Here is a tiny trained network, its code and every weight. The questions are about switching its units off for an input and a class, where a switched-off unit gives its printed mean instead of its output.

import numpy as np


def w(rows, s, z=0):
    codes = np.array(rows[::2]) - 128.0
    scale = np.full(codes.shape[1], s)
    scale[-1] = z or s
    return codes * scale


def norm(h):
    return h / np.sqrt((h * h).mean(-1, keepdims=True) + 1e-5)


def f(y):
    return np.maximum(y, 0)


def log_softmax(a):
    a = a - a.max(-1, keepdims=True)
    return a - np.log(np.exp(a).sum(-1, keepdims=True))


def net(x, mask):
    res = np.array(x, float).reshape(1, 8) / 4 @ E
    u = 0
    for l in range(2):
        y = f(norm(res) @ A[l][:, :-1].T + A[l][:, -1])
        res = res + np.where(mask[u : u + 9], y, B[l][:, -1]) @ B[l][:, :-1]
        u += 9
    return log_softmax(norm(res)[-1] @ U[:, :-1].T + U[:, -1])


A, B = {}, {}
E = w([
[132,127,135,111,124,124,128,130,132,140,132,125],'x0',
[58,111,53,91,116,56,145,110,49,143,149,146],'x1',
[133,121,121,132,118,130,127,129,119,119,116,126],'x2',
[118,169,150,106,201,110,111,154,119,136,54,101],'x3',
[140,132,131,124,129,127,119,128,118,133,129,139],'x4',
[137,113,133,123,103,112,152,127,135,117,104,110],'x5',
[150,122,108,120,126,144,100,110,119,131,122,114],'x6',
[114,154,148,220,29,88,2,178,155,168,132,90],'x7',
],0.0082)
A[0] = w([
[151,123,189,197,94,137,56,171,182,98,147,93,164],'L0N1',
[137,115,71,97,96,92,153,115,167,97,131,136,173],'L0N2',
[94,153,106,251,56,24,38,160,140,231,117,82,2],'L0N3',
[103,210,109,87,185,108,108,178,126,152,2,100,142],'L0N4',
[166,137,195,158,185,202,119,174,185,122,94,67,28],'L0N5',
[136,194,166,213,56,121,62,170,157,161,127,71,119],'L0N6',
[122,188,215,102,170,155,86,114,146,91,55,61,12],'L0N7',
[147,88,197,208,106,117,44,164,186,157,117,113,61],'L0N8',
[205,145,214,147,137,252,150,150,177,91,118,120,212],'L0N9',
],0.0078,0.0042)
B[0] = w([
[139,55,37,195,149,79,151,101,153,193,160,131,214],'L0N1',
[66,131,104,137,112,163,92,152,76,149,149,185,170],'L0N2',
[169,122,208,34,149,183,56,181,153,2,170,88,230],'L0N3',
[204,155,128,205,211,93,112,201,82,155,78,60,208],'L0N4',
[80,110,185,142,114,153,102,147,80,136,100,175,197],'L0N5',
[118,163,153,160,154,170,185,83,142,211,85,210,223],'L0N6',
[108,124,158,171,184,179,133,181,107,145,154,171,180],'L0N7',
[95,103,97,179,122,50,180,89,59,151,59,156,201],'L0N8',
[158,112,180,69,99,102,51,146,168,42,161,71,249],'L0N9',
],0.0087,0.011)
A[1] = w([
[150,45,169,124,145,94,73,188,122,49,211,68,161],'L1N1',
[134,92,173,116,79,101,105,65,187,76,167,144,32],'L1N2',
[146,103,151,144,101,96,55,176,122,106,184,121,55],'L1N3',
[151,116,110,187,135,134,167,128,89,255,87,116,108],'L1N4',
[166,149,171,133,175,97,108,191,167,93,46,70,19],'L1N5',
[71,108,166,114,104,151,120,88,143,127,174,165,121],'L1N6',
[139,182,78,149,222,38,177,126,93,189,47,58,3],'L1N7',
[114,135,150,118,220,31,108,153,92,104,49,56,126],'L1N8',
[150,173,238,167,189,90,73,177,76,103,123,44,15],'L1N9',
],0.0093,0.0034)
B[1] = w([
[154,251,115,77,128,164,181,197,195,58,141,110,239],'L1N1',
[243,140,26,177,68,127,150,96,182,144,232,128,170],'L1N2',
[112,169,74,102,121,135,232,186,138,63,109,77,180],'L1N3',
[135,123,132,175,123,51,198,64,192,184,193,178,172],'L1N4',
[60,86,182,71,86,173,24,104,81,135,110,148,212],'L1N5',
[148,69,115,77,65,134,170,102,101,155,159,116,167],'L1N6',
[214,171,1,175,124,54,178,121,227,144,162,136,187],'L1N7',
[38,176,104,121,153,126,93,148,66,139,64,64,228],'L1N8',
[96,73,182,67,93,176,84,79,76,110,121,136,248],'L1N9',
],0.0097,0.014)
U = w([
[215,178,102,61,43,193,208,161,220,34,223,117,227],'0',
[48,215,201,32,164,199,9,184,63,53,41,49,39],'1',
[203,46,111,228,54,65,183,26,230,175,201,179,44],'2',
[95,94,234,228,199,99,53,109,106,224,55,182,182],'3',
[59,19,85,60,65,152,171,39,30,180,196,194,122],'4',
[95,203,16,169,221,38,161,98,65,214,88,79,2],'5',
],0.015,0.0025)

Each question gives the input, the list of numbers given to net, and the class t.
The units are the neurons (one row each of A and B). Each row of codes is followed by its name. A weight is (code - 128) times the scale printed after its matrix; where a second scale follows, it is the last column's (A, B and U).
mask holds one flag per neuron, layer by layer. A switched-off neuron (its flag False) gives its mean, the last column of its row in B, instead of its output. The means were averaged over made-up inputs and are rounded, as every weight is.
A unit's drop is (log p(t) with every unit on - log p(t) with that unit switched off) / (log p(t) with every unit on - log p(t) with every unit switched off).
The circuit of an input: a set's keep is (log p(t) with only the set's units on - log p(t) with every unit switched off) / (log p(t) with every unit on - log p(t) with every unit switched off). Starting from the 12 units with the biggest drops (on a tie, the unit counted first), units are removed one at a time, each time the one whose removal leaves the highest keep (on an exact tie, the one counted first), for as long as the keep stays at least 0.8.
circuit, biggest first: the units of the circuit, biggest drop first
most important unit: the unit with the biggest drop
k most important neurons: the k neurons with the biggest drops, biggest first
k most important neurons of layer l: the k neurons of layer l with the biggest drops, biggest first
input [-3,-6,5,4,7,-5,3,4], class 3: 3 most important neurons : L0N6; L0N1; L0N8
input [4,-3,-1,1,5,-8,0,4], class 3: most important neuron of layer 0 : L0N6
input [6,-8,6,5,-2,-3,-6,2], class 3: circuit, biggest first : L0N6; L0N1
input [5,2,4,-3,2,5,-1,-8], class 4: 3 most important neurons : L0N9; L0N3; L1N1
input [-1,-6,-3,0,-3,-5,-6,2], class 2: 3 most important neurons : L0N6; L0N1; L0N4
input [1,3,-3,-3,-6,7,-7,-5], class 4: 3 most important neurons : L0N9; L0N3; L0N4
input [7,-2,2,-4,-8,-7,-2,6], class 2: 3 most important neurons of layer 0 : L0N6; L0N8; L0N1
input [0,-6,-2,5,-5,-5,6,2], class 3: circuit, biggest first : L0N6; L0N1
input [3,1,5,-4,6,1,3,-4], class 4: 3 most important neurons : L0N9; L0N3; L1N1
input [1,2,6,-1,4,3,6,8], class 0: 3 most important neurons : L0N3; L0N4; L0N1
input [2,-1,-6,3,-2,-6,1,8], class 3: 3 most important neurons of layer 0 : L0N6; L0N9; L0N8
input [-8,0,3,-1,5,8,8,8], class 2: 4 most important neurons : L0N6; L0N9; L0N8; L0N1
input [-6,2,-2,6,3,-4,1,-5], class 5: 3 most important neurons : L0N3; L0N9; L1N7
input [7,-8,-3,-7,-5,3,-2,6], class 2: circuit, biggest first : L0N1
input [-8,-8,-8,0,-8,-8,-3,-1], class 0: 2 most important neurons : L0N9; L0N4
input [4,-3,6,3,4,-7,2,5], class 3: 2 most important neurons : L0N6; L0N8
input [2,6,8,7,-2,8,1,-4], class 5: 3 most important neurons : L0N3; L0N9; L1N7
input [6,5,-5,0,3,7,-3,0], class 4: 4 most important neurons of layer 0 : L0N9; L0N3; L0N4; L0N2
input [6,7,5,0,-4,-8,1,-3], class 4: 2 most important neurons of layer 0 : L0N4; L0N9
input [-8,8,2,-5,6,0,7,8], class 0: most important unit : L0N3
input [-2,4,8,0,-5,3,3,3], class 0: 2 most important neurons of layer 0 : L0N3; L0N4
